Below is a small trained network, with its code and all its weights. Each question gives an input and a target symbol and asks what happens when units are switched off, that is, made to give their printed mean instead of their output.

import numpy as np


def w(rows, s, z=0):
    codes = np.array(rows[::2]) - 128.0
    scale = np.full(codes.shape[1], s)
    scale[-1] = z or s
    return codes * scale


def softmax(a):
    e = np.exp(a - a.max(-1, keepdims=True))
    return e / e.sum(-1, keepdims=True)


def log_softmax(a):
    a = a - a.max(-1, keepdims=True)
    return a - np.log(np.exp(a).sum(-1, keepdims=True))


def net(x, mask):
    ids = ['ΞΠΣΦΨαβεζθ'.index(c) for c in x.split()]
    T = len(ids)
    res = E[ids] + P[:T]
    u = 0
    for l in range(3):
        r = res
        for j in range(3):
            rows = slice(2 * j, 2 * j + 2)
            q, k, v = (r @ M[l][rows].T for M in (Q, K, V))
            z = softmax(np.where(np.tri(T) > 0, q @ k.T / 2**0.5, -1e9)) @ v
            o = O[l][rows]
            res = res + np.where(mask[u + j], z, o[:, -1]) @ o[:, :-1]
        u += 3
    return log_softmax(res[-1] @ U[:, :-1].T + U[:, -1])


Q, K, V, O = {}, {}, {}, {}
E = w([
[74,89,127],'Ξ',
[106,167,120],'Π',
[122,152,52],'Σ',
[136,78,143],'Φ',
[112,206,181],'Ψ',
[148,178,81],'α',
[105,221,200],'β',
[113,189,131],'ε',
[96,41,64],'ζ',
[150,253,157],'θ',
],0.02)
P = w([
[119,254,84],'0',
[202,138,206],'1',
[157,126,134],'2',
[153,119,117],'3',
[163,80,173],'4',
[144,58,102],'5',
[139,114,150],'6',
[96,92,133],'7',
[123,39,111],'8',
[113,102,102],'9',
[125,145,120],'10',
[149,121,149],'11',
[146,227,217],'12',
[35,209,143],'13',
],0.0046)
Q[0] = w([
[247,96,145],'L0H0',
[102,98,159],'L0H0',
[133,78,115],'L0H1',
[88,106,132],'L0H1',
[154,155,90],'L0H2',
[146,168,127],'L0H2',
],0.014)
K[0] = w([
[214,2,114],'L0H0',
[183,113,189],'L0H0',
[237,138,147],'L0H1',
[191,67,115],'L0H1',
[220,62,200],'L0H2',
[153,212,133],'L0H2',
],0.0078)
V[0] = w([
[220,115,77],'L0H0',
[120,244,114],'L0H0',
[175,144,118],'L0H1',
[230,2,91],'L0H1',
[94,128,168],'L0H2',
[43,116,69],'L0H2',
],0.0081)
O[0] = w([
[98,185,199,96],'L0H0',
[176,74,226,255],'L0H0',
[176,113,148,128],'L0H1',
[165,211,137,34],'L0H1',
[146,106,83,134],'L0H2',
[158,255,135,130],'L0H2',
],0.0074,0.0077)
Q[1] = w([
[255,131,198],'L1H0',
[238,108,151],'L1H0',
[107,104,73],'L1H1',
[141,142,101],'L1H1',
[148,97,161],'L1H2',
[124,187,220],'L1H2',
],0.0092)
K[1] = w([
[123,231,99],'L1H0',
[144,192,212],'L1H0',
[184,85,128],'L1H1',
[80,51,53],'L1H1',
[82,7,26],'L1H2',
[236,146,163],'L1H2',
],0.011)
V[1] = w([
[202,254,161],'L1H0',
[71,160,29],'L1H0',
[78,90,36],'L1H1',
[86,213,171],'L1H1',
[105,92,98],'L1H2',
[136,103,191],'L1H2',
],0.009)
O[1] = w([
[57,98,88,122],'L1H0',
[190,104,162,2],'L1H0',
[145,34,255,37],'L1H1',
[154,14,36,134],'L1H1',
[107,180,166,134],'L1H2',
[139,203,100,201],'L1H2',
],0.0066,0.0046)
Q[2] = w([
[68,253,254],'L2H0',
[208,177,146],'L2H0',
[115,89,59],'L2H1',
[203,233,162],'L2H1',
[153,190,218],'L2H2',
[214,124,120],'L2H2',
],0.009)
K[2] = w([
[5,65,199],'L2H0',
[77,102,143],'L2H0',
[105,227,204],'L2H1',
[186,52,88],'L2H1',
[254,164,57],'L2H2',
[101,178,195],'L2H2',
],0.0083)
V[2] = w([
[145,205,26],'L2H0',
[91,234,123],'L2H0',
[139,238,253],'L2H1',
[83,221,177],'L2H1',
[201,197,194],'L2H2',
[57,2,232],'L2H2',
],0.0095)
O[2] = w([
[65,133,204,169],'L2H0',
[69,123,138,248],'L2H0',
[78,210,148,150],'L2H1',
[100,232,186,240],'L2H1',
[84,133,100,49],'L2H2',
[170,248,76,88],'L2H2',
],0.013,0.0016)
U = w([
[219,141,136,181],'Ξ',
[155,101,167,182],'Π',
[165,4,196,182],'Σ',
[154,69,164,166],'Φ',
[89,159,113,71],'Ψ',
[105,3,184,172],'α',
[96,189,112,1],'β',
[141,109,169,130],'ε',
[167,21,93,137],'ζ',
[29,93,140,95],'θ',
],0.007,0.0056)

Each question gives the input, a string of symbols that net reads in full, and the target symbol t.
The units are the heads (2 rows each of Q, K, V and O). Each row of codes is followed by its name. A weight is (code - 128) times the scale printed after its matrix; where a second scale follows, it is the last column's (O and U).
mask holds one flag per head, layer by layer. A switched-off head (its flag False) gives its mean, the last column of its rows in O, instead of its output. The means were averaged over made-up inputs and are rounded, as every weight is.
A unit's drop is (log p(t) with every unit on - log p(t) with that unit switched off) / (log p(t) with every unit on - log p(t) with every unit switched off).
The circuit of an input: a set's keep is (log p(t) with only the set's units on - log p(t) with every unit switched off) / (log p(t) with every unit on - log p(t) with every unit switched off). Starting from all 9 units, units are removed one at a time, each time the one whose removal leaves the highest keep (on an exact tie, the one counted first), for as long as the keep stays at least 0.8.
circuit, biggest first: the units of the circuit, biggest drop first
most important unit: the unit with the biggest drop
which heads matter: for each layer, one digit per head in row order, 1 if its drop is at least 0.15 and else 0, layers parted by /
drop of u: that unit's drop, to one decimal
input Ξ α Π Φ, target Ξ: which heads matter -> 100 / 011 / 101
input Ξ Σ Ξ, target Ξ: most important unit -> L1H1
input Ξ θ Ξ Ξ, target Ξ: which heads matter -> 100 / 010 / 101
input θ Σ Σ ζ Φ α ζ ζ Σ θ α θ ε Π, target θ: which heads matter -> 110 / 110 / 111
input α Φ ε, target α: circuit, biggest first -> (L0H0 L2H2 L1H1)
input θ Ξ β θ Π Ξ β β θ α, target θ: circuit, biggest first -> (L1H1 L2H0)
input θ β Φ θ Ξ, target θ: which heads matter -> 100 / 111 / 110
input Ξ ε ε ζ α Ψ Ξ Π, target Ξ: circuit, biggest first -> (L1H1 L2H0 L2H2)
input Ξ Ξ α, target Ξ: which heads matter -> 100 / 011 / 101
input θ Σ θ β, target θ: circuit, biggest first -> (L1H0 L2H0)
input ζ Π Φ, target ζ: which heads matter -> 111 / 111 / 110
input Ξ Ξ Σ α Ψ Π, target Ξ: circuit, biggest first -> (L1H1 L2H2 L2H0)
input ζ Π Σ α, target ζ: which heads matter -> 111 / 111 / 010
input α Φ α, target α: most important unit -> L0H0
input Ξ Ψ β α Φ ε Φ Ξ Φ Ξ Φ, target Ξ: which heads matter -> 100 / 010 / 101
input ζ Ξ Ξ ε, target Ξ: which heads matter -> 100 / 111 / 101
input θ Ξ ζ Ψ Π Ξ ζ θ θ θ β Π θ Ψ, target θ: circuit, biggest first -> (L1H1 L0H0 L1H0 L2H0)
input Ξ ζ ζ Π Ξ θ Ξ Σ, target Ξ: which heads matter -> 100 / 111 / 101
input β Ψ θ, target β: drop of L2H1 -> 1.0
input α Σ ε α, target α: most important unit -> L2H2
input θ α ζ, target θ: drop of L2H1 -> 0.2
input Ξ θ Φ β ε Ξ Ψ, target Ξ: drop of L2H2 -> 0.6
